Here is a tiny trained network, its code and every weight. The questions are about switching its units off for an input and a class, where a switched-off unit gives its printed mean instead of its output.

import numpy as np


def w(rows, s, z=0):
    codes = np.array(rows[::2]) - 128.0
    scale = np.full(codes.shape[1], s)
    scale[-1] = z or s
    return codes * scale


def norm(h):
    return h / np.sqrt((h * h).mean(-1, keepdims=True) + 1e-5)


def f(y):
    return np.maximum(y, 0)


def log_softmax(a):
    a = a - a.max(-1, keepdims=True)
    return a - np.log(np.exp(a).sum(-1, keepdims=True))


def net(x, mask):
    res = np.array(x, float).reshape(1, 4) / 4 @ E
    u = 0
    for l in range(2):
        y = f(norm(res) @ A[l][:, :-1].T + A[l][:, -1])
        res = res + np.where(mask[u : u + 14], y, B[l][:, -1]) @ B[l][:, :-1]
        u += 14
    return log_softmax(norm(res)[-1] @ U[:, :-1].T + U[:, -1])


A, B = {}, {}
E = w([
[40,236,170,86,200,118,130,255],'x0',
[189,97,176,121,156,33,207,143],'x1',
[81,116,118,121,119,98,145,123],'x2',
[120,79,87,111,171,207,210,168],'x3',
],0.0067)
A[0] = w([
[81,215,173,190,53,197,161,161,139],'0.n1',
[110,254,141,182,109,76,137,88,65],'0.n2',
[77,135,168,121,178,105,58,218,107],'0.n3',
[155,65,202,186,72,113,168,160,127],'0.n4',
[185,121,192,96,234,12,179,237,90],'0.n5',
[110,90,95,59,194,213,244,177,62],'0.n6',
[158,192,182,162,120,124,113,95,28],'0.n7',
[49,175,31,150,120,211,30,185,41],'0.n8',
[163,89,112,118,138,183,83,203,59],'0.n9',
[169,161,159,120,157,106,52,139,134],'0.n10',
[129,230,235,106,128,12,32,49,2],'0.n11',
[62,135,138,151,145,172,79,159,98],'0.n12',
[110,114,113,135,224,185,195,154,42],'0.n13',
[108,171,119,86,235,150,145,239,63],'0.n14',
],0.0063,0.0036)
B[0] = w([
[79,124,139,129,154,46,136,47,199],'0.n1',
[114,31,161,127,148,217,125,218,178],'0.n2',
[119,92,105,188,174,102,83,61,222],'0.n3',
[153,187,87,101,103,158,119,94,187],'0.n4',
[188,181,52,57,97,100,147,69,253],'0.n5',
[92,68,254,182,50,157,56,218,222],'0.n6',
[114,79,137,116,95,72,143,153,148],'0.n7',
[188,165,79,48,53,124,168,105,243],'0.n8',
[106,102,133,109,118,116,151,133,151],'0.n9',
[38,127,150,137,118,119,152,129,183],'0.n10',
[66,65,205,161,78,180,159,206,233],'0.n11',
[184,153,82,129,123,96,185,85,192],'0.n12',
[101,30,151,138,122,155,148,133,182],'0.n13',
[147,174,107,192,161,89,84,120,244],'0.n14',
],0.0067,0.0059)
A[1] = w([
[179,146,169,113,137,42,176,105,76],'1.n1',
[91,156,142,139,120,92,154,127,92],'1.n2',
[175,72,44,164,133,189,165,62,98],'1.n3',
[149,109,117,127,178,182,150,137,115],'1.n4',
[87,202,136,146,213,126,122,149,101],'1.n5',
[214,152,123,69,148,100,233,152,34],'1.n6',
[56,69,94,128,116,110,160,125,252],'1.n7',
[119,180,76,34,98,170,106,97,2],'1.n8',
[130,195,149,145,204,119,144,137,73],'1.n9',
[138,79,105,142,191,202,187,196,101],'1.n10',
[107,65,249,158,90,162,80,210,49],'1.n11',
[90,145,105,154,254,128,127,132,42],'1.n12',
[166,44,162,151,109,113,103,44,120],'1.n13',
[89,171,51,91,110,184,40,81,103],'1.n14',
],0.0082,0.0027)
B[1] = w([
[128,189,112,64,78,254,160,179,204],'1.n1',
[129,72,68,142,86,187,59,91,169],'1.n2',
[124,176,119,157,205,15,87,133,236],'1.n3',
[110,146,154,146,105,107,112,120,140],'1.n4',
[181,30,70,154,190,106,139,67,190],'1.n5',
[96,180,116,25,73,231,159,147,187],'1.n6',
[219,165,175,148,130,136,99,128,222],'1.n7',
[138,205,175,43,95,214,207,208,179],'1.n8',
[113,129,77,190,220,115,83,37,165],'1.n9',
[12,108,252,171,11,103,99,113,159],'1.n10',
[95,55,207,210,85,108,161,153,252],'1.n11',
[200,137,89,138,153,90,58,103,163],'1.n12',
[47,139,98,127,215,149,104,169,254],'1.n13',
[176,114,167,59,114,130,250,174,224],'1.n14',
],0.0068,0.0062)
U = w([
[82,62,218,178,52,113,116,166,238],'0',
[160,168,102,6,70,161,179,142,132],'1',
[137,115,63,161,244,51,64,94,3],'2',
],0.014,0.0012)

Each question gives the input, the list of numbers given to net, and the class t.
The units are the neurons (one row each of A and B). Each row of codes is followed by its name. A weight is (code - 128) times the scale printed after its matrix; where a second scale follows, it is the last column's (A, B and U).
mask holds one flag per neuron, layer by layer. A switched-off neuron (its flag False) gives its mean, the last column of its row in B, instead of its output. The means were averaged over made-up inputs and are rounded, as every weight is.
A unit's drop is (log p(t) with every unit on - log p(t) with that unit switched off) / (log p(t) with every unit on - log p(t) with every unit switched off).
The circuit of an input: a set's keep is (log p(t) with only the set's units on - log p(t) with every unit switched off) / (log p(t) with every unit on - log p(t) with every unit switched off). Starting from the 12 units with the biggest drops (on a tie, the unit counted first), units are removed one at a time, each time the one whose removal leaves the highest keep (on an exact tie, the one counted first), for as long as the keep stays at least 0.8.
units of the circuit, in order: the units of the circuit, biggest drop first
top k neurons: the k neurons with the biggest drops, biggest first
k most important neurons of layer l: the k neurons of layer l with the biggest drops, biggest first
drop when u is switched off: that unit's drop, to one decimal
input [-4,-7,-4,7], class 0: units of the circuit, in order	[1.n10]
input [-7,7,2,0], class 1: top 4 neurons	[0.n3, 1.n1, 1.n6, 0.n14]
input [4,3,0,-3], class 2: top 4 neurons	[0.n3, 0.n8, 0.n6, 0.n14]
input [6,-2,-6,5], class 2: 2 most important neurons of layer 0	[0.n14, 0.n11]
input [-7,-5,-4,-5], class 2: 2 most important neurons of layer 0	[0.n6, 0.n8]
input [-4,-4,8,-2], class 1: top 3 neurons	[0.n6, 0.n3, 1.n14]
input [-5,0,-3,-4], class 2: top 2 neurons	[0.n6, 1.n13]
input [-7,6,-4,5], class 2: top 3 neurons	[1.n3, 0.n8, 0.n11]
input [0,6,7,-5], class 1: top 2 neurons	[0.n5, 0.n6]
input [0,-6,-1,-4], class 1: 2 most important neurons of layer 0	[0.n8, 0.n6]
input [-6,1,5,-4], class 2: drop when 0.n6 is switched off	0.4
input [3,4,4,7], class 0: drop when 0.n6 is switched off	5.1
input [1,-3,-7,4], class 0: drop when 0.n6 is switched off	3.3
input [1,-5,-2,-3], class 1: units of the circuit, in order	[0.n8]
input [-1,6,-7,-4], class 1: 2 most important neurons of layer 0	[0.n5, 0.n6]
